Below is a small trained network, with its code and all its weights. Each question gives an input and a target symbol and asks what happens when units are switched off, that is, made to give their printed mean instead of their output.

import numpy as np


def w(rows, s, z=0):
    codes = np.array(rows[::2]) - 128.0
    scale = np.full(codes.shape[1], s)
    scale[-1] = z or s
    return codes * scale


def norm(h):
    return h / np.sqrt((h * h).mean(-1, keepdims=True) + 1e-5)


def f(y):
    return np.maximum(y, 0)


def softmax(a):
    e = np.exp(a - a.max(-1, keepdims=True))
    return e / e.sum(-1, keepdims=True)


def log_softmax(a):
    a = a - a.max(-1, keepdims=True)
    return a - np.log(np.exp(a).sum(-1, keepdims=True))


def net(x, mask):
    ids = ['βδεζθμπτφψω'.index(c) for c in x.split()]
    T = len(ids)
    res = E[ids] + P[:T]
    r = norm(res)
    for j in range(2):
        rows = slice(3 * j, 3 * j + 3)
        q, k, v = (r @ M[0][rows].T for M in (Q, K, V))
        z = softmax(np.where(np.tri(T) > 0, q @ k.T / 3**0.5, -1e9)) @ v
        o = O[0][rows]
        res = res + np.where(mask[j], z, o[:, -1]) @ o[:, :-1]
    y = f(norm(res) @ A[0][:, :-1].T + A[0][:, -1])
    res = res + np.where(mask[2:14], y, B[0][:, -1]) @ B[0][:, :-1]
    return log_softmax(norm(res)[-1] @ U[:, :-1].T + U[:, -1])


Q, K, V, O, A, B = {}, {}, {}, {}, {}, {}
E = w([
[253,105,58,200],'β',
[200,99,84,170],'δ',
[214,112,80,172],'ε',
[159,138,119,99],'ζ',
[63,103,193,117],'θ',
[138,117,157,133],'μ',
[118,133,187,41],'π',
[166,140,112,80],'τ',
[132,151,124,108],'φ',
[74,155,157,117],'ψ',
[224,116,107,60],'ω',
],0.015)
P = w([
[116,141,146,86],'0',
[197,11,185,55],'1',
[123,163,153,103],'2',
[101,163,17,28],'3',
[192,54,208,87],'4',
[139,170,166,116],'5',
[106,129,35,43],'6',
[200,77,220,104],'7',
[145,168,167,138],'8',
[116,101,41,64],'9',
[199,110,210,68],'10',
[151,162,151,168],'11',
[121,100,41,70],'12',
[192,137,187,30],'13',
],0.012)
Q[0] = w([
[136,118,195,82],'H1',
[90,124,42,149],'H1',
[60,217,2,151],'H1',
[76,83,80,194],'H2',
[175,69,197,57],'H2',
[226,104,166,113],'H2',
],0.012)
K[0] = w([
[84,107,127,253],'H1',
[146,87,100,53],'H1',
[135,116,69,21],'H1',
[106,56,126,91],'H2',
[194,170,181,150],'H2',
[162,181,149,134],'H2',
],0.012)
V[0] = w([
[100,228,120,181],'H1',
[86,193,68,119],'H1',
[240,111,151,11],'H1',
[39,169,182,195],'H2',
[169,79,158,99],'H2',
[129,254,74,140],'H2',
],0.0095)
O[0] = w([
[123,54,184,190,95],'H1',
[198,19,178,114,99],'H1',
[147,125,2,65,254],'H1',
[61,110,41,170,63],'H2',
[169,186,176,150,185],'H2',
[112,23,52,15,121],'H2',
],0.0082,0.0058)
A[0] = w([
[86,139,178,85,119],'N1',
[117,23,44,109,64],'N2',
[172,145,174,142,214],'N3',
[195,38,83,137,14],'N4',
[77,92,69,131,51],'N5',
[254,90,113,114,108],'N6',
[146,173,83,159,30],'N7',
[147,135,154,71,95],'N8',
[138,109,202,209,143],'N9',
[85,225,117,82,150],'N10',
[149,28,161,183,32],'N11',
[113,135,134,121,4],'N12',
],0.011,0.0033)
B[0] = w([
[132,211,50,125,193],'N1',
[69,171,46,163,178],'N2',
[94,67,55,127,199],'N3',
[81,132,157,52,163],'N4',
[91,93,81,80,143],'N5',
[10,172,181,146,243],'N6',
[254,105,106,181,148],'N7',
[118,156,95,135,202],'N8',
[124,76,206,191,174],'N9',
[100,37,184,200,254],'N10',
[196,39,103,176,147],'N11',
[121,88,148,200,128],'N12',
],0.0069)
U = w([
[141,178,208,162,143],'β',
[153,192,149,145,97],'δ',
[128,157,157,115,57],'ε',
[126,122,150,98,78],'ζ',
[62,197,127,188,116],'θ',
[120,200,121,171,112],'μ',
[133,173,173,95,87],'π',
[189,1,131,148,254],'τ',
[107,135,138,100,99],'φ',
[76,38,34,135,152],'ψ',
[153,109,109,116,180],'ω',
],0.012,0.0057)

Each question gives the input, a string of symbols that net reads in full, and the target symbol t.
The units are the heads (3 rows each of Q, K, V and O) and the neurons (one row each of A and B). Each row of codes is followed by its name. A weight is (code - 128) times the scale printed after its matrix; where a second scale follows, it is the last column's (O, A, B and U).
mask holds one flag per unit, heads first, then neurons. A switched-off unit (its flag False) gives its mean, the last column of its rows in O or B, instead of its output. The means were averaged over made-up inputs and are rounded, as every weight is.
A unit's drop is (log p(t) with every unit on - log p(t) with that unit switched off) / (log p(t) with every unit on - log p(t) with every unit switched off).
The circuit of an input: a set's keep is (log p(t) with only the set's units on - log p(t) with every unit switched off) / (log p(t) with every unit on - log p(t) with every unit switched off). Starting from the 12 units with the biggest drops (on a tie, the unit counted first), units are removed one at a time, each time the one whose removal leaves the highest keep (on an exact tie, the one counted first), for as long as the keep stays at least 0.8.
circuit, biggest first: the units of the circuit, biggest drop first
top k neurons: the k neurons with the biggest drops, biggest first
which heads matter: for each layer, one digit per head in row order, 1 if its drop is at least 0.15 and else 0, layers parted by /
drop when u is switched off: that unit's drop, to one decimal
input δ ψ ψ θ μ φ θ ζ μ ζ μ, target θ: which heads matter -> 10
input μ μ θ β β ψ ζ θ φ ψ τ, target ψ: circuit, biggest first -> H2
input θ θ θ ψ π β ω β, target β: circuit, biggest first -> N6, N4
input δ ω ψ π ζ μ, target τ: which heads matter -> 01
input ψ δ π θ θ θ ψ δ δ ψ ψ θ π ψ, target β: which heads matter -> 10
input δ δ ω ζ δ β ψ ψ φ δ δ, target ψ: which heads matter -> 01
input θ ψ ψ θ π, target τ: circuit, biggest first -> H1, H2, N11
input ψ ψ ψ θ ψ θ θ ω, target β: circuit, biggest first -> N6, H2
input θ ψ δ ψ ζ θ β δ ε π ψ μ ω ψ, target θ: which heads matter -> 11
input δ δ ζ τ ω τ ζ ψ φ ε ψ ψ ψ ω, target τ: which heads matter -> 10
input ψ ε ω ζ θ θ ψ θ δ ε ε θ μ δ, target β: top 2 neurons -> N6, N10
input ψ π ψ ψ θ ψ ω ψ ψ θ φ, target τ: circuit, biggest first -> H1, H2
input τ ψ ζ δ ψ ψ θ θ, target τ: circuit, biggest first -> H1, N11, N6
input ψ μ θ δ π, target β: circuit, biggest first -> H2
input δ ψ θ, target β: circuit, biggest first -> H2, N6
input δ ζ ψ δ ψ, target τ: circuit, biggest first -> H1, N11
input δ μ β τ ψ ψ ζ ψ μ ψ ζ, target θ: circuit, biggest first -> H1, H2
input δ θ ψ δ ψ φ ψ μ, target ψ: which heads matter -> 01
input δ ψ θ μ δ, target β: which heads matter -> 01
input π ψ μ δ ε ψ ψ π μ ε θ, target θ: circuit, biggest first -> H2, N1
input ε θ ψ ζ δ ψ δ δ ψ ψ ψ μ ε φ, target θ: which heads matter -> 11
input ε φ ψ δ ω ψ ψ θ θ θ φ, target β: circuit, biggest first -> H1
input φ π μ μ μ ψ θ ψ φ ψ δ ζ, target ψ: which heads matter -> 01
input θ ψ φ ψ ω θ φ τ ζ ζ ζ ψ δ θ, target τ: which heads matter -> 10
input δ δ δ ψ θ ψ ε ψ ψ φ φ, target τ: top 2 neurons -> N11, N3
input ε θ ψ τ θ μ ψ δ ψ ψ ψ ψ δ τ, target τ: drop when H1 is switched off -> 1.4
input φ φ θ θ φ, target β: drop when N9 is switched off -> 0.0
input θ ζ ψ ψ φ θ ζ π, target β: drop when N10 is switched off -> 0.1
input ψ δ ε ε δ μ ζ ψ ε ψ δ φ ψ ψ, target ψ: drop when H2 is switched off -> 0.9
input β ε ψ ω ζ θ ψ ε, target β: circuit, biggest first -> N6
